[[127 128 125 141 133 118 132 144 136 128 127]
 [130 131 110 143 132 125 128 131 122 125 127]
 [109 132 128 135 127 121 118 118 127 135 136]
 [137 132 126 145 135 137 127 132 125 125 117]
 [119 119 125 122 125 134 121 113 131 134 139]
 [133 126 132 144 118 125 128 141 134 130 133]
 [135 125 121 133 120 126 119 125 142 127 116]
 [152 125 121 115 123 142 121 123 129 122 124]]
Rows and columns are numbered from 0.
The entry in row 0 and column 1?
A: 128
The entry in row 0 and column 0 is 127
The entry in row 1 and column 0?
A: 130
The entry in the top-right corner is 127
The entry at row 0, column 2?
A: 125
The entry just right of 120: 126
The bottom-right entry?
A: 124
The bottom-left entry: 152
The entry directly below 120?
A: 123
The entry in row 1 and column 1?
A: 131
The entry in row 2 and column 0?
A: 109
The entry at row 2, column 1?
A: 132
The entry at row 2, column 2?
A: 128
The entry in row 1 and column 2 is 110
The entry directly below the smallest entry -> 137
The entry just right of the largest entry?
A: 125

[[120 132 135 146 143 150 125 103]
 [118 121 120 121 131 119 123 137]
 [122 124 120 113 129 113 120 134]
 [121 125 122 120 132 118 121 128]
 [121 125 123 125 137 113 122 120]
 [116 131 128 123 132 129 124 133]]
Counting starts at 0.
Read off the top entry of the column that holds the largest entry.
150
Read off the bottom-right entry.
133
The entry at row 0, column 1: 132
Read off the entry at row 1, column 0.
118
The entry just left of the smallest entry: 125
Read off the top-right entry.
103
Read off the top-left entry.
120
Read off the entry in row 2 and column 2.
120
The entry in row 0 and column 2 -> 135
The entry just right of 116 is 131
Read off the bottom-left entry.
116
The entry in row 1 and column 1 -> 121
Read off the entry in row 2 and column 0.
122

Questions about the table below.
1) Give the entry directly below 151.
2) Give the entry just right of the smallest entry.
3) Give the top-right entry.
4) Give the 2nd entry in reading order.
5) Give the smallest entry in the first row.
6) Give the smallest entry.
7) Give the last entry, reading row by row.
8) Give the 5th entry from the end, reading row by row.
[[125 151 143 119 140 150 121]
 [143 123 123 144 106 139 134]
 [129 113 116 141 134 134 124]]
1) 123
2) 139
3) 121
4) 151
5) 119
6) 106
7) 124
8) 116

Questions about the matrix below. Indices start at 0.
1) Read off the entry in row 0 and column 0.
2) Read off the entry in row 0 and column 2.
3) Read off the entry in row 2 and column 0.
4) Read off the entry just right of 115.
5) Read off the entry in the bottom-left corner.
6) Read off the entry at row 0, column 1.
7) Read off the entry in row 1 and column 0.
[[106, 134, 148, 149, 147, 125, 108, 110, 129, 140, 139, 140, 115, 99],
 [140, 148, 150, 143, 119, 107, 113, 133, 140, 141, 136, 110, 99, 112],
 [130, 140, 140, 139, 114, 99, 108, 135, 148, 150, 146, 123, 108, 111],
 [150, 144, 120, 107, 113, 133, 140, 141, 137, 111, 99, 111, 139, 148],
 [146, 148, 150, 134, 112, 107, 121, 139, 139, 142, 127, 102, 101, 123],
 [106, 133, 148, 150, 147, 126, 108, 110, 128, 141, 139, 140, 116, 100],
 [135, 108, 99, 114, 141, 148, 150, 142, 118, 107, 114, 134, 140, 141],
 [148, 150, 146, 124, 108, 111, 130, 140, 140, 139, 114, 99, 107, 136]]
1) 106
2) 148
3) 130
4) 99
5) 148
6) 134
7) 140

Questions about the array below. Indices start at 0.
1) Which number is the top entry of the column that holds the smallest entry?
2) Which number is the entry in row 1 and column 0?
3) Which number is the top-right entry?
4) Which number is the entry just left of the largest entry?
5) Which number is the entry at row 1, column 1?
6) Which number is the entry in row 0 and column 0?
7) Which number is the entry at row 2, column 0?
8) Which number is the entry just left of 124?
[[128 120 128 158 123 129 127 131 140 131 127 128 128 128 134 136]
 [128 123 136 115 125 128 131 125 118 138 126 128 115 127 133 124]
 [128 121 119 133 134 126 127 128 125 114 130 122 137 128 128 122]]
1) 131
2) 128
3) 136
4) 128
5) 123
6) 128
7) 128
8) 133

[133 134 154 120 128 129 148 123 141 117 118 137]
Which number is the second entry from the left?
A: 134
The fourth entry from the end: 141
The first entry from the right: 137
The fifth entry from the end -> 123

Questions about the grid below. Counting starts at 0.
1) The entry in the top-right corner?
2) The entry at row 1, column 2?
3) The entry at row 2, column 1?
4) The entry in the top-left corner?
5) The entry at row 0, column 1?
6) The largest entry?
7) The entry in the bottom-right corner?
8) The bottom-left entry?
[[139 126 134 116 105 105 108 143 115 118 108 133 108]
 [133 119 127 121 111 111 112 148 115 123 113 125 112]
 [125 117 121 131 128 128 126 143 125 132 127 119 127]
 [133 135 134 126 128 127 129 124 134 126 128 135 128]]
1) 108
2) 127
3) 117
4) 139
5) 126
6) 148
7) 128
8) 133
